[128 = 0]
(41) [139 176 104  59 124  79 133 107 138 107 135 133 152 116 148 166  87 128
 148 135]
(44) [164 152  87 108 123  78 158  66 135 101 123 160 145 134  68  89 195  89
 119 147]
(37) [126 110 112 123 133  91 137 130 163 113 136 115 140 119 132 133 148 126
 148 156]
(41) [ 99 117 152 164 128 174 146 198 156 141  92 158 151  89 101 152  91 136
 148 101]
(40) [144 140  97 103  99  72 155 120 163 102 162 125 162 117 162 132 162 117
 178 161]
(44) [ 96 148  96  81 137 113 124 102 112 173  79 113 140 130 132 140  99  93
 111 105]
(40) [155 104 136 138 161 130 133 116 129 138 128 108  80 130 140 106 141 148
  91 127]
(36) [158  97 175 142 125 183 121 163 138 117  98 124 104 130 170 145  76 158
  49 126]
(41) [145 160 129  80 134  89 116  92 112  99 126  97 128 138 170 171  83 137
 108 158]
(40) [122  91 145 185 118 170 124 132 113 149 137  90 105 178 171  97 145 103
 140 106]
(37) [118  93 140 150 101 132 128 172 157 123 151 100 142 123 193 144 131 141
 154 153]
(44) [116 125 119 133 124 153 132 122 111 166  89 141 129 126 104 105 141 104
  92 105]
(40) [126 120 144 116 159 140 100 108  87 153 100 102  87 127 133 133 110 154
  50 135]
(41) [134 118 147 152 114 140 156 161 163 110 107 110 148 131 179 160  86 116
 151 127]
(40) [135 129 134 126 123 132 104 111 105 115 145 136 119 142 110 117 144 137
 106 140]
(37) [136 155 159 127 127 159 127 158 111 128 133 146 121 104 143 155  79 164
 126 110]
(41) [124 155 158 132 104 159 102 116  73 109  95 144 146 136 103 152 104 128
  69 148]
(41) [124 138  85  93 106 111 142 131 145 173 175 118 130 133 194 103 143 110
 196  87]
(37) [ 83 108  90  80 160  78  63 102 122 141 175 117 113 133  82 116 162 149
 142 148]
(40) [106 158 126 113 111 110 131 123  91 150 108 110 151  93 157 159 129 134
 116 160]
(37) [104 128  95  99 156  85 113  92 124 140 121 116 127 130  91 123 148 115
 129 139]
(36) [115 144 139 145 152 137 129 132 119 124 117 147 126 118  76 136 113 133
 145 114]
(37) [141 139 117 150 125 131 132  91  85 145 150 150 109 132  79  69 211 121
 117 127]
(36) [140 156 129 101 166 118 129 124 114 138 131 160 102  79  82 131 122 175
 106 121]
(44) [132 104 165 175 159 139 122 137 133  94 126 108 106 142 114 144 111 147
 127 145]
(44) [168 145 128 103  99  98 151 129 137 105 146 134 141  91 173 141 148 157
 107 175]
(32) [112 134 137 163 152 115 136 106 115 112 106  97 131 152 110 144 119 102
 157 137]
(32) [ 99 143 142 150 140 134 134 135 112 126  81 140 151 103  73 155 114 123
 121 140]
(44) [132 156 132 110  79 136 134 154 101 152 149 146 148  78 175 137 147 161
 117 148]
(36) [137 140 121 112 117 107 138 133 127 133 147 132 133  95 148 132 149 151
 131 150]
(32) [109 118 118 160 124  98 105 114 119  90 173 166 149 119  17  97 227 137
 156 182]
(32) [150 153 106  92 116  91 126  77  96 138 165  89 111 153 197 115 149 120
 133 138]
(32) [140 142  96  98 110  93 131  96 109 153 172 110 119 129 176  99 180 127
 143 138]
(37) [110 134 129 127 100 152 131 147 108 173 126 110 134 124 191 132 116 121
 138 107]
(36) [162  96 119 151 128 134 177 150 183 129 109 156 126 103 112  93 169 121
 112 122]
(32) [123 135 129 143  97 126 112 107  71 141 148 129 132 116 122 104 202 139
  97 172]
(36) [133 136 147 133 115 140 136 160 132 125 139 131 133 104 161 150 107 153
 140 131]
(41) [147 173 104  61 122  76 141 103 142 102 119 138 156 108 138 163  99 126
 125 148]
(37) [120 104 104 117 130  84 143 131 178 115 120 102 150 125 150 142 135 111
 151 156]
(41) [160 131 101  95 128  80 184 129 190 113  89 139 155  82 139 143 133 119
 111 154]
(36) [125 113 158 191 104 162 159 175 153 108 107 132 157 125 138 144 117 113
 158 130]
(37) [118 124 140 159 135 137 122 114  96 134 114 115 119 135 108 120 150 124
 110 142]
(37) [168 123 112 133 108 126 171 116 168 108 109 144 143 149 133 103 143  83
 127 115]
(32) [133 121 146 138 137 138 126 158 157 100 143 140 128 126 121 145  95 146
 155 119]
(41) [118 128 149 161 105 166 125 149 120 119 119 145 147 140 113 131 118 115
 136 117]
(44) [110 117 162 202 125 179 130 152  94 142 119 142 122 121  86 110 158 133
 128 122]
(40) [129 138  93  55 127  68 119 102 159 106 125 112 152 134 153 158 100 115
 128 151]
(44) [132 173  79 148 103  75 191  76 119 125 117 157 178 115  64  88 229  61
 184 147]
(41) [118 125 108 130  93 159 125 125  92 189 129 154 128 119 118  72 194 114
  97 106]
(40) [153 124  98  65 104  55 110  92 135 105 173  95 133 124 193 134 171 150
 101 202]
(36) [117 137 148 146 126 134 117 117  98 113 106 119 137 136 113 147 119 124
 108 151]
(36) [130 141 135 127 117 137 126 109 108 122 107 108 133 159 155 141  99 103
 117 123]
(44) [166 143  84  88 103  78 163 101 166 108 149 149 151 125 137 104 172 103
 147 140]
(32) [121 157  81  96 141  76 158  70 109 174 110  77 124 141 178 119 142  80
 154 115]
(40) [100 130 133 111  98 116 101 117  67 168 119  67 133 113 215 155 141 144
  77 183]
(32) [135 112 168 157 148 168 131 150 146 106  93 104 114 161 156 161  44 121
 123 100]
(36) [142 133  89  81 112  77 132 102 130 145 161 120 129 107 162 107 185 137
 121 159]
(32) [ 93 105 173 205 138 190 152 189 130 152  59 124 138 102 115 155  92 124
 123 111]
(40) [106 151 130 143  87 121 127 115  73 147 133  96 152 126 177 138 159 115
 138 163]
(44) [143 124 102 113 134 112 140  99 147 124 113 140 129 146 100 102 147  96
 116 117]
[104 137 140 137 101 168 112 159  94 165 143 145 133 109 136 123 134 146
 132 111]  (44)
[ 97  99 164 191 112 205 136 193 121 169  87 140 134 106 127 127 118 130
 110 102]  (41)
[128 142  98  80 130 125  93 104 110 148 175 164 109 140  90  86 152 136
 130  93]  (37)
[141 132 103 108 119 102 147 121 155 127 149 124 135 133 156 118 139 113
 163 121]  (41)
[114 130 102 125  88 120 127 125  88 178 150 150 141  80 116  84 234 141
 104 160]  (32)
[140 133 154 199  99 158 168 137  90 147 118 117 128 112 158 109 180 122
 125 144]  (37)
[108 102 164 141 131 144  88 173 133 108 159 114 122 120 148 164  95 179
 135 152]  (37)
[133 108 167 193 106 166 149 149 132  99  76 121 152 142 129 144 118 103
 101 150]  (36)
[ 93 112 123 120 133 120  85 133 106 149 166 111 117 125 130 125 150 155
 139 142]  (37)
[106 167 133 157 113 103 145 117  95 111 119 129 168 104  98 153 155 118
 165 170]  (36)
[132  91 111 123 136 106  96 113 153  96 171 139 119 155  82  96 175 132
 131 148]  (37)
[149 155 136 136  99  96 102  45  15 130 169  74 102 148 177 103 222 143
  71 211]  (40)
[119 129 129 149 117 159 111 103  76 159 128 129 112 155 112  89 163 110
 104 110]  (37)
[103 141 149 108 133 128  98 149 108 134 140  98 125 114 177 179  71 166
 137 139]  (44)
[136 124 118 120 120 113 135 126 134 131 136 129 131 114 136 119 155 134
 122 145]  (36)
[112  90  86  86 121 104  88 117 163 130 169 124 130 166 128  99 152 111
 144 122]  (37)
[134  60 103 100 146 111  96 148 171 147 177 144  92  98 108  81 197 182
  86 149]  (36)
[128 144 143 125 152  99  99 110 116  78 170 118 118 143 106 154 111 156
 160 156]  (44)
[163 142 129 139 165 115 157 102 126 119 125 140  97 117  92 108 146 138
 120 122]  (40)
[131 121  94 110 146  98 148 130 165 142 140 150 125 100  96 103 163 131
 151 119]  (41)
[138 110 113  90 133 122 123 132 164 132 125 116 120 142 166 132  93 124
 116 109]  (44)
[105 133 105 112 142  90 134 114 127 148 118 106 136 110 131 137 142 122
 142 145]  (37)
[151  92 153 125 125 180 119 180 176 116 127 149 113 137 151 133  70 150
 101  91]  (32)
[124 134 121 117 101 115 148 176 164 124 146 164 165  67 128 144 143 154
 158 147]  (40)
[107 118 156 155 137 174  92 145  96 138 139 138 107 138  97 122 117 150
 118 109]  (44)
[112 111 132 159 172 131  99 124 129 104 158 168 107 134   4  98 164 146
 152 121]  (41)
[108 113 131 152  89 179 145 173 123 192 119 118 135 120 197 113 130 113
 139  89]  (41)
[164 163  99 103 138  82 154  96 171  64 153 181 148 140  52 116 137 105
 183 118]  (40)

(58) [177  99 119 126 103 128 129 120 115 120 136 182 173 120 138  80 103 165
 154 168]
(66) [134 111 155 153 167 149 132 119 118 104 152 107 116 161 144 131 139 157
 159 137]
(64) [134 122 125 148 114 103 145 103 139  93 155 142 122 137 124  87 107 119
 145 135]
(59) [114 138 152 123 139 113 133 168 134 135 133 131  96 135 135 166  73 127
 117  90]
(59) [ 95 118 141 103 106  80 142 137 174 159  98 123 142  83 106  98 112 122
  95 111]
(67) [135 113 116 122 141 117 133 159 129 140 109 164 138 134 136 113 100 156
 110 112]
(59) [144  84 107 127  95  28 166 102 143 188 106 138 105 135 123  86 124  70
 168  76]
(58) [132 129 124 130 119 131 123 134 123 129 118 125 118 147 125 143 141 112
 136 128]
(59) [173 137 152 104 146 129 103 125 110 109 131 150  97  89 144  75 156 124
 179 121]
(59) [115 120 113 138 104 106 136  75 138 124 124 111 133 118 117  96 150  94
 142 122]
(67) [143 120  90 159  69 113 146 112 143  75 136 165 142 179 104  87 119 104
 133 176]
(67) [127 122 126 176 112 100 143  91 124  93 149 117 105 130 140 117  98 109
 157  80]
(59) [115 161 110 104 172 118 133 151 125 135 161 156 110 145 133 149  89 126
 101 117]
(64) [125 132 119 150 117 161 144 118 133  86 131 149  87 119 126  69 114 106
  94 142]
(59) [109 149 112  99 145  98 134 108 143 135 144 143 122  99 120  90 121 106
 111 119]
(67) [141 114  89 174 103 106 151 146 150  59 115 188 126 152 118  45 100 141
 100 128]
(64) [ 90 113 102 129 144 143 142 130 152 139  85 121 125 149 111  97 164 120
  73 136]
(58) [134 126 127 121 129 139 134 123 125 130 139 129 109 166 121 131 144 104
 141 161]
(66) [155 128 166 114 144  95 110 137 123 127 136 126 127  92 143 120 131 151
 180  98]
(58) [109 159  87 174  87 157 122 104 125  49 153 137 158 160 114 147 102 123
 104 152]
(66) [146 150 102 123  71  99 140 156 136 141 142 141 124 166  98 171 130  81
 124 169]
(66) [127 144 111 106 179 167 108 130 100 137 141 153 160 103 152 136 109 176
 102 125]
(64) [133 121 129 103 158 164 111 161 121 198  58  87 121  77 127 130 240 138
  90 124]
(66) [160  95 125 177  71  80 137 116 121 145  94  89 120 123 129 139 171 100
 178  81]
(67) [172 102  99 162 134 148 131 121  76 139 121 161 122 122 171 123  97 148
 143  81]
(58) [ 86 152  92 167 114 169 126 100 131  65 144 125 158 152 118 143 104 134
  82 145]
(58) [126 108 124 129 121 159 150 116 135 136 131 140 131 124 123  88 120 133
  96 175]
(67) [170 125 114 118 134 171 115 140  90 163 104 137 112  99 145 123 173 126
 125 134]
(64) [161 123 133 140  74 117 125 125 129  91 127 157 126 124 123  95 110 114
 160 141]
(58) [136  85 143 109 151 127 132 128 131 164 100 134 142 134 136  99 142 153
 143 135]
(58) [117 141 145 172 136 129 161 103 146  76 191  93  83 153 117 112 135 109
 131 161]
(59) [147 114 120 165 130 176 141 130  93 129 150 129 119 165 150 170  99 144
 125 142]
(64) [157 122 112 152 101 113 158 134 124 118 145 159  81 145 128  98 102  93
 128 132]
(64) [145 107 160 130 169 140 141 122 127 147 136 104 108  87 142  83 169 157
 134 138]
(66) [155 144 104 130  99 119 135 183 124 168 109 129 120 108 117 161 158 118
  91 132]
(58) [126 125 127  99 148  94 119 122 140 136 130 126 145 173 114 131 163 122
 166 147]
(64) [137 138 162 102 153 144 105 151  96 167 137 119 123 104 158 201  90 148
 149  89]
(67) [ 91 112 125 146 139 155 134 115 123 165  92  89 132  90 142 148 125 139
  82  78]
(58) [145 179 151  88 158 107 132 133 116 146 201 129  68 103 134 151 110  88
 150 130]
(64) [123 111 126 132  98 177 129 152 133 117  86 153 118 146 121 111 111 123
  91 154]
(66) [108 139 123 139  93 204 130 132 127 105 113 135 107 124 119 127 106 105
  69 163]
(64) [ 86 107 122 108 121 123 109 124 162 118  54 131 160 139 108  88 154 129
 111 118]
(67) [127 104 127 161  73 141 136 103 154  42 116 166 134 158 111  46  98 121
 134 169]
(66) [104 140 149 109 149  60 143  77 159 141 160  93 111  61 120  76 146 101
 146  96]
(67) [147 142 123  99 159 190  93  98  80 133 150 139 154 127 152 154 138 145
 155 157]
(66) [108 106  97 140 103 114 140  93 136 104 126 152 142 216 116 124  96  96
 149 141]
(67) [158 121  84 140 154 218 112 143  77 132 111 167 164 123 158 130 135 187
  84 153]
(66) [167 119 147 150 135  94 133 138 116 137 129 113  95  91 146 113 152 133
 164  82]
(58) [153 149 113 105 110  99 106 151 118 142 117 148 141 117 125 151 138 118
 146 112]
(67) [ 72 185 148  86 166  75 110  71 162 110 155  74  91  81 106 103 179  63
 150  87]
(58) [125 136 119 140 131 144 157 127 141 129 153 130 125  78 122  84 126 144
  68 160]
(64) [155 130 108 137  93 127 138 158 112 150 130 145 118 158 125 172 114 107
 125 141]
(66) [126 150 132 139 126 120 143 123 135 161 164  58 133 106 109 175 197 122
 115 165]
(59) [143 151 113  81 177 107 119 175 127 146 138 172 128 142 128 126 131 146
 119 136]
(59) [189  83 101 140 128 106 145 164  91 168 114 186 116 192 156 140  94 137
 164 108]
(59) [116  93 119 169  89 163 159  91 118 135 130 129 135 118 141 120  63 128
  98 127]
(66) [173 143 151 138 126 153 119 150  99 106 153 145  92 105 149 133 108 135
 150 127]
(64) [187  96 132 143 101 109 152 151 115 172 118 131  99 118 135 114 156 118
 151 135]
(67) [169 105  84 130 132 134 128 158 113  99 110 228 153 159 142  64  84 170
 118 140]
(59) [156 106  59 140 114  88 148  97 115 164 123 143 157 162 121 109 177 107
 142 140]
[135 157 120 121 115 161 138 139 115 143 147 133  83 107 126 142 117  90
  92 146]  (58)
[ 90 147 192  52 188 150  89 131 147 136 117 110 124  82 129 115 141 144
 134 127]  (67)
[104  94  62 120 153 145 106 138 111 177  47 151 220 147 141 151 140 187
  81  91]  (66)
[146  95 148 137 120 151 134 128 126 146  91 118 111  85 137  82 157 137
 123 125]  (64)
[ 92 159  96 122 161 121 129 127 134 149 137 102 148 118 119 162 154 133
  81 116]  (67)
[ 83 135 106 119  88 109 128 119 165 124 102 134 184  93 101 110 106 132
  74 130]  (58)
[142  95 161 108  50 140  85 145 140  97  53 164 178 128 119 111  99 143
 168 138]  (64)
[133 113 155 110 101  91 127 116 142 130 130 136 130 133 123 118 100 111
 174 126]  (58)
[144 125 137 136 131 176 105 165 106 146 103 105 161 119 137 183 164 178
 115 143]  (66)
[125 140 126 152 143 128 137 140 119 148 138  90 114 109 136 169 147 135
 109 102]  (67)
[125  98 126 144  91 119 148 148 150 135  87 137 124 131 116  99 119 123
 102 128]  (67)
[105  92 118 153 171 110 181 112 141 167 157 104 125 170 131 128 121 145
 105 137]  (64)
[109 130 188 120 126 118 145 132 172  78 162 117  76 175 102 101 114  98
 154 178]  (66)
[135 114 118 144 114  90 143 114 129 148 143 115 151 145 126 150 127 129
 149 124]  (64)
[118 122 139 132 107  94 121 119 144 109 120 118 139 150 118 135 124 117
 162 114]  (58)
[118 102 180 115 113 119 131 131 135 161 125 102 129 135 132 170  92 128
 160 122]  (67)
[113  78 159 158 141 102 102 123 128 109  69  96 152 173 147 152 135 162
 196  49]  (58)
[154 145 124 137  93 161 108 131 116 118 129 109 161 102 117 148 182 141
 128 179]  (64)
[ 86 104 136 143 109 116 149  77 171  81 145 114 155 189  98  93 120 118
 141 182]  (58)
[159 165  98  91 138 126 107 149 101 151 146 178 163  63 143 133 104 158
 106 121]  (58)
[145 171 159 134 165 156 132  96 105 112 230  87 105  95 140 154 142 136
 151 171]  (66)
[156 125 151 128 150 156 135 110 106 134 162 119  92 111 145 112 142 124
 152 149]  (59)
[ 74 137 135  96 104  56 139 111 197 111 117 123 127 140  80  83 130  76
 123 134]  (67)
[ 89 112 121 129 125 138 122 109 153 115  93 114 167 136 112 107 148 142
 105 138]  (64)

<38> [143 149 149  95 133 102 137 136  64 115 153 130 185  71 161 161 147 158
  86 147]
<35> [101 116  80 153 154 122 182  57 155 135 148 120 127 152 112 146 135  80
 145 120]
<31> [129 104  46 156 156  95 172  46 161 148 121 169 119  96  80 125 125  50
  73  53]
<36> [136 132 126 134 114 129 119 147 132 136 100 135 133 114 135 130 125 138
 128 114]
<35> [ 76 129  92 146 145 118 171  65 102 145 130  97 152 145 127 125 134  96
 115 150]
<36> [163 154 140 124 118 120 127 180 118 150  79 158 146 104 137 169 134 132
 119  97]
<38> [129  95  96 145 115 139 111 104 196  96 156 126 121  83 152 108 123 172
 169 117]
<29> [122 127 105 140 130 149 133 114 167 157  79 102 110 122 106 123 151 120
 122  90]
<36> [171 133 162 124  56 126 103 168  72 129  42 138 144 147 131 117  87 126
  73  91]
<36> [169 127 185 108  75 154  80 186 120 106  96 116 116 144 141 114 111 173
 131 123]
<31> [156 133 144 124 135 150 135 153 182 120 140 129 110 140 134 174 149 143
 189 117]
<29> [102 132 176 114 118 137  77 181  97 100 175 118 129 146 166  90 107 187
 171 215]
<31> [145 120 157 122 111 139 127 137 136  93 161 126 123 166 145 143 113 142
 171 148]
<35> [ 55 162  93 145 181  84 175 110  64 156 168 141 194 110 164 157 137 112
 141 205]
<35> [148 116 140 127 109 144 105 145 158 111 128 129 109 131 132 119 120 150
 150 118]
<35> [ 78 174 141 117 192 140 158 148 116 170 147  88 139 142 134 172 188 132
 171 190]
<31> [130 129 109 143 139 134 147 122 165 141 117 133 118 135 120 150 138 112
 154 108]
<31> [101 159 140 136 112 137 122 167  93 160  71 101 160 128 158 135 136 155
 138 156]
<31> [118 129 128 140 124 136 136 128 137 129 124 120 125 156 133 134 123 124
 158 139]
<31> [ 84 131 103 142 145 134 166  79 130 135 140  85 149 137 142 142 149 126
 151 155]
<38> [136 115 161 104 130 119 127 108  80 104 168 130 106 185  94 101 105  89
  84 144]
<38> [121 108 142 128  89 145 145  76 104 100 124  75 132 187 129 113 110 120
 118 136]
<29> [120 123 145 142  95 130 103 156 109 116 118 138 126 169 144 101  85 136
 152 156]
<29> [109 124 123 152  89 130 133 117 100 131  88 114 141 174 138 110  93 114
 130 137]
<36> [ 99 157  91 150 126 116 149 127  97 187  40 117 170  91 134 139 145 116
  88 106]
<36> [ 94 125  95 159  85 125  68 160 113 166  32 132 136  77 137  44  97 156
  85 114]
<36> [ 89 137 101 137 157 143 182  72 147 144 135  70 147 132 136 164 174 124
 155 142]
<31> [144 122 108 128 111  99 158  86  94 112 129 140 174  95 145 151 118 118
  85 105]
<29> [134 147 159  89 165 110 117 155  87 124 179 142 137  96 128 137 151 142
 100 160]
<38> [110 116  97 120 159 127 142  66 133 146 129 100 111 102  84  99 158  99
  64  99]
<35> [134 143 155 123 127 151 117 169 141 143 103 114 110 155 123 139 141 137
 155 132]
<29> [141 100 107 148 108 150 116 116 204 107 130 126 105 119 137 121 121 152
 177 101]
<35> [121 132 166 113 107 164  93 160 131 125 108  77 114 140 138 104 141 177
 144 151]
<29> [123 106 135 136  75 127 113 109  99  87 135 113 153 140 164  98  86 158
 130 152]
<36> [111 156 100 136 165 104 131 156 121 175 104 161 146  74 126 141 149 119
 111 122]
<35> [149 104 144 137  92 161  91 153 191  96 131 122  96 144 144 110 109 171
 191 123]
<36> [ 99 133 102 140 137 137 176  74 130 143 114  80 150 139 133 155 155 115
 135 129]
<38> [138 127 127 120 146 121 134 124 133 128 146 143 118 125 112 135 134 112
 118 119]
<31> [138 130 155 119 104 122  88 170  92 126 110 146 123 132 127  94 100 137
 101 136]
<38> [142 166 133 102 181  99 148 155  94 166 129 162 143  87 107 173 167 100
  81 115]
<35> [107 154 140 140 133 139 136 162 120 158  96 117 129 170 132 147 133 119
 164 152]
<29> [110 163 129 120 169 125 146 145 102 189  84 120 120 137  88 142 165  85
  88 119]
<38> [135 135 122 138 112 132 132 143 147 122 118 127 156  99 169 159 133 166
 167 128]
<38> [154 124 126 105 148 115 162  87 123 109 170 128 142 103 122 165 152 116
  98 108]
<29> [131 136 133 115 151 112 146 122 111 120 168 141 143 119 134 153 137 122
 126 144]
[138 149 120 123 185 117 153 140 140 175 118 163  92 147  66 155 154  56
 105  94]  <38>
[154 150 138 109 154 141 108 181 165 158 102 135 111  73 116 150 175 153
 126  96]  <31>
[156 104 140 125 110 106  81 154 116  99 153 192 100 133 111  77  72 116
 103 121]  <36>
[136 133 163 145  71 167  94 186 138 142  45 106 101 199 128 109 100 139
 164 123]  <35>
[ 76 154 122 148 153 153 142 142 140 179  88  89 114 176 116 132 153 112
 170 156]  <29>
[158 103 120 115 117 117 133  91 141  80 179 136 146  81 149 138 126 154
 119 113]  <29>
[104 136 109 156 103 115 152 109  78 159  61 127 147 175 116 118  97  75
  93 119]  <35>
[102 105 105 156 114 144 133  96 169 107 146 107 122 151 148 113 112 142
 186 147]  <35>
[161 132 131 112 136 124 107 151 134 151  93 151 104  95  90 117 141 113
  71  75]  <29>
[165 131 109 160  94 119 160 135 148 132  79 169 145 151 140 182  99  97
 158  79]  <31>
[119 118 107 144 107 138 183  56 127 121 110  82 149 167 132 155 130 102
 130 113]  <36>
[117 140 132 118 148 122 145 118 104 138 137 118 136 135 120 140 143 113
 112 141]  <36>
[ 72 120 115 147 134 137  66 154 124 168  88 126  77 145  86  19 104 115
 100 148]  <38>
[163 118 160 108 131 137  87 170 153 112 150 156  82 134 104 107 120 135
 131 117]  <31>
[105 106 130 127 145 140 133  90 147 101 190 106 101 169 117 106 124 121
 158 162]  <31>
[ 77 139 116 142 135 148 152 101 126 149 110  68 141 152 139 131 151 134
 154 160]  <29>
[104 123 114 118 172 137 129 102 156 137 161 105 104 107 105 111 164 128
 123 135]  <31>
[143 193 142 126 165 107 139 227 106 189  82 185 155 104 138 205 156 118
 147 127]  <38>
[163 131 135 101 124 117 182  77 105  94 163 105 182  96 159 201 158 142
 109 114]  <38>
[126 134 161 109  99 129 154  96  52 114 118  80 161 173 136 137 123 118
  86 148]  <38>
[127 154 136 120 158 112 119 173 106 161 117 161 124 118 111 135 137 110
 110 132]  <38>
[141 128 121 121 164 118 151 119 158 111 192 152 130 111 136 171 146 128
 164 134]  <29>
[137 148 116 107 162 108 153 116 109 146 134 130 159  62 128 165 172 128
  82 110]  <38>
